Below are the code and all the weights of a small trained network. Each question names an input and a class and asks about switching units off, where a switched-off unit gives its printed mean instead of its output.

import numpy as np


def w(rows, s, z=0):
    codes = np.array(rows[::2]) - 128.0
    scale = np.full(codes.shape[1], s)
    scale[-1] = z or s
    return codes * scale


def f(y):
    return np.maximum(y, 0)


def log_softmax(a):
    a = a - a.max(-1, keepdims=True)
    return a - np.log(np.exp(a).sum(-1, keepdims=True))


def net(x, mask):
    res = np.array(x, float).reshape(1, 5) / 4 @ E
    y = f(res @ A[0][:, :-1].T + A[0][:, -1])
    res = res + np.where(mask, y, B[0][:, -1]) @ B[0][:, :-1]
    return log_softmax(res[-1] @ U[:, :-1].T + U[:, -1])


A, B = {}, {}
E = w([
[125,130,133,129,128],'x0',
[218,136,212,147,201],'x1',
[129,124,125,127,127],'x2',
[57,208,248,85,72],'x3',
[41,55,201,198,103],'x4',
],0.011)
A[0] = w([
[96,44,158,198,96,73],'neuron 0',
[110,76,146,137,73,200],'neuron 1',
[63,95,82,120,22,143],'neuron 2',
[195,86,234,107,186,3],'neuron 3',
[166,43,120,128,131,13],'neuron 4',
[168,69,44,212,192,101],'neuron 5',
[164,178,191,243,181,174],'neuron 6',
[130,97,71,188,163,6],'neuron 7',
[118,110,147,255,144,126],'neuron 8',
[72,94,206,183,137,106],'neuron 9',
[126,160,219,71,121,138],'neuron 10',
[126,112,98,152,161,32],'neuron 11',
],0.0099,0.0064)
B[0] = w([
[189,202,133,85,148,198],'neuron 0',
[174,158,78,132,110,198],'neuron 1',
[78,111,80,154,162,234],'neuron 2',
[47,150,83,124,193,195],'neuron 3',
[89,76,201,73,138,156],'neuron 4',
[92,91,154,74,58,251],'neuron 5',
[72,103,37,190,130,225],'neuron 6',
[89,143,139,73,132,171],'neuron 7',
[178,143,78,73,111,190],'neuron 8',
[149,140,94,60,102,213],'neuron 9',
[127,1,86,59,70,220],'neuron 10',
[101,139,204,98,163,145],'neuron 11',
],0.009,0.011)
U = w([
[159,127,92,134,137,254],'0',
[89,78,179,67,115,52],'1',
[157,142,81,140,143,236],'2',
[69,157,39,160,212,67],'3',
[254,224,56,54,149,31],'4',
[205,145,158,238,75,131],'5',
[90,167,254,209,206,70],'6',
],0.0097)

Each question gives the input, the list of numbers given to net, and the class t.
The units are the neurons (one row each of A and B). Each row of codes is followed by its name. A weight is (code - 128) times the scale printed after its matrix; where a second scale follows, it is the last column's (A, B and U).
mask holds one flag per neuron, in row order. A switched-off neuron (its flag False) gives its mean, the last column of its row in B, instead of its output. The means were averaged over made-up inputs and are rounded, as every weight is.
A unit's drop is (log p(t) with every unit on - log p(t) with that unit switched off) / (log p(t) with every unit on - log p(t) with every unit switched off).
The circuit of an input: a set's keep is (log p(t) with only the set's units on - log p(t) with every unit switched off) / (log p(t) with every unit on - log p(t) with every unit switched off). Starting from all 12 units, units are removed one at a time, each time the one whose removal leaves the highest keep (on an exact tie, the one counted first), for as long as the keep stays at least 0.8.
units of the circuit, in order: the units of the circuit, biggest drop first
most important unit: the unit with the biggest drop
top k neurons: the k neurons with the biggest drops, biggest first
drop when u is switched off: that unit's drop, to one decimal
input [-1,-8,-5,4,-6], class 3: most important unit => neuron 2
input [7,8,2,-5,-5], class 3: units of the circuit, in order => (neuron 3; neuron 6)
input [5,6,4,6,8], class 4: units of the circuit, in order => (neuron 9; neuron 0)
input [3,2,2,4,5], class 4: units of the circuit, in order => (neuron 9; neuron 0; neuron 5)
input [1,7,-1,-7,-5], class 1: units of the circuit, in order => (neuron 5; neuron 4)
input [2,-3,-7,6,4], class 0: top 2 neurons => (neuron 5; neuron 1)
input [2,6,-3,0,2], class 3: top 2 neurons => (neuron 3; neuron 6)
input [2,1,3,-7,7], class 1: top 3 neurons => (neuron 5; neuron 4; neuron 7)
input [-8,5,-5,2,7], class 2: top 2 neurons => (neuron 6; neuron 3)
input [6,6,-8,7,-8], class 0: top 3 neurons => (neuron 10; neuron 5; neuron 6)
input [1,7,-4,5,4], class 3: top 2 neurons => (neuron 6; neuron 3)
input [-1,-6,3,5,-2], class 3: top 2 neurons => (neuron 2; neuron 5)
input [1,-7,-3,0,-7], class 3: top 2 neurons => (neuron 2; neuron 0)
input [-4,-4,-1,4,6], class 4: units of the circuit, in order => (neuron 0; neuron 9; neuron 1)
input [2,3,-5,4,6], class 4: top 2 neurons => (neuron 9; neuron 0)
input [-3,7,7,-7,-5], class 0: units of the circuit, in order => (neuron 5)
input [-2,7,3,0,-3], class 3: top 2 neurons => (neuron 3; neuron 6)
input [-4,-2,1,-4,2], class 1: top 2 neurons => (neuron 5; neuron 6)
input [3,-3,1,-3,7], class 4: top 2 neurons => (neuron 0; neuron 8)
input [2,8,-3,6,-1], class 3: units of the circuit, in order => (neuron 3)
input [2,4,8,5,5], class 0: top 2 neurons => (neuron 5; neuron 6)
input [0,7,6,0,-1], class 3: units of the circuit, in order => (neuron 3; neuron 6)
input [-4,8,-8,0,-8], class 0: top 2 neurons => (neuron 2; neuron 0)
input [-2,0,2,-8,-4], class 1: drop when neuron 5 is switched off => 0.3
input [-2,-3,0,-8,3], class 1: drop when neuron 4 is switched off => 0.1
input [-1,-6,-7,-8,0], class 1: drop when neuron 5 is switched off => 0.5
input [-4,4,0,-8,3], class 1: units of the circuit, in order => (neuron 5)
